Below is a small trained network, with its code and all its weights. Each question gives an input and a class and asks what happens when units are switched off, that is, made to give their printed mean instead of their output.

import numpy as np


def w(rows, s, z=0):
    codes = np.array(rows[::2]) - 128.0
    scale = np.full(codes.shape[1], s)
    scale[-1] = z or s
    return codes * scale


def f(y):
    return np.maximum(y, 0)


def log_softmax(a):
    a = a - a.max(-1, keepdims=True)
    return a - np.log(np.exp(a).sum(-1, keepdims=True))


def net(x, mask):
    res = np.array(x, float).reshape(1, 5) / 4 @ E
    y = f(res @ A[0][:, :-1].T + A[0][:, -1])
    res = res + np.where(mask, y, B[0][:, -1]) @ B[0][:, :-1]
    return log_softmax(res[-1] @ U[:, :-1].T + U[:, -1])


A, B = {}, {}
E = w([
[115,193,155,107],'x0',
[105,109,134,56],'x1',
[138,172,95,68],'x2',
[254,102,155,127],'x3',
[130,113,48,131],'x4',
],0.008)
A[0] = w([
[140,71,153,112,255],'neuron 0',
[47,109,127,50,199],'neuron 1',
[120,84,122,204,165],'neuron 2',
[99,104,93,227,116],'neuron 3',
[91,192,155,128,134],'neuron 4',
[232,155,146,123,134],'neuron 5',
[69,183,184,139,146],'neuron 6',
[126,152,6,119,132],'neuron 7',
],0.02,0.0049)
B[0] = w([
[138,32,164,195,218],'neuron 0',
[108,5,125,100,254],'neuron 1',
[186,102,183,146,229],'neuron 2',
[203,143,223,101,234],'neuron 3',
[83,156,192,144,206],'neuron 4',
[211,99,110,43,244],'neuron 5',
[82,206,207,120,235],'neuron 6',
[17,133,122,65,231],'neuron 7',
],0.026,0.0094)
U = w([
[144,187,54,187,43],'0',
[1,154,134,108,204],'1',
[153,249,175,193,57],'2',
[197,80,160,85,210],'3',
[126,76,63,168,194],'4',
[129,185,53,230,9],'5',
[108,196,39,181,17],'6',
[128,164,3,70,4],'7',
],0.006,0.0025)

Each question gives the input, the list of numbers given to net, and the class t.
The units are the neurons (one row each of A and B). Each row of codes is followed by its name. A weight is (code - 128) times the scale printed after its matrix; where a second scale follows, it is the last column's (A, B and U).
mask holds one flag per neuron, in row order. A switched-off neuron (its flag False) gives its mean, the last column of its row in B, instead of its output. The means were averaged over made-up inputs and are rounded, as every weight is.
A unit's drop is (log p(t) with every unit on - log p(t) with that unit switched off) / (log p(t) with every unit on - log p(t) with every unit switched off).
The circuit of an input: a set's keep is (log p(t) with only the set's units on - log p(t) with every unit switched off) / (log p(t) with every unit on - log p(t) with every unit switched off). Starting from all 8 units, units are removed one at a time, each time the one whose removal leaves the highest keep (on an exact tie, the one counted first), for as long as the keep stays at least 0.8.
units of the circuit, in order: the units of the circuit, biggest drop first
unit that matters most: the unit with the biggest drop
top k neurons: the k neurons with the biggest drops, biggest first
drop of u: that unit's drop, to one decimal
input [-3,-8,1,-5,-2], class 2: units of the circuit, in order => (neuron 1; neuron 5)
input [7,-8,-5,-7,5], class 2: unit that matters most => neuron 3
input [-5,0,3,-4,-2], class 1: top 3 neurons => (neuron 5; neuron 2; neuron 3)
input [3,-6,-2,-8,-5], class 2: units of the circuit, in order => (neuron 7; neuron 6)
input [7,7,-2,4,8], class 4: units of the circuit, in order => (neuron 3; neuron 6; neuron 2)
input [-3,-1,0,0,6], class 1: top 2 neurons => (neuron 7; neuron 5)
input [7,0,-6,-1,-3], class 2: top 3 neurons => (neuron 7; neuron 1; neuron 6)
input [4,8,-6,3,8], class 4: top 3 neurons => (neuron 3; neuron 6; neuron 5)
input [-3,6,-1,-4,-1], class 4: top 2 neurons => (neuron 3; neuron 5)
input [-3,5,3,-3,-6], class 1: top 4 neurons => (neuron 5; neuron 3; neuron 2; neuron 6)
input [3,-4,3,-4,-7], class 1: top 2 neurons => (neuron 3; neuron 2)
input [2,2,-4,-3,-3], class 1: drop of neuron 6 => 0.1
input [-7,7,5,-5,5], class 1: drop of neuron 7 => 0.8
input [-3,1,2,-5,7], class 1: drop of neuron 7 => 1.0
input [8,-5,-2,-5,-7], class 2: units of the circuit, in order => (neuron 6)
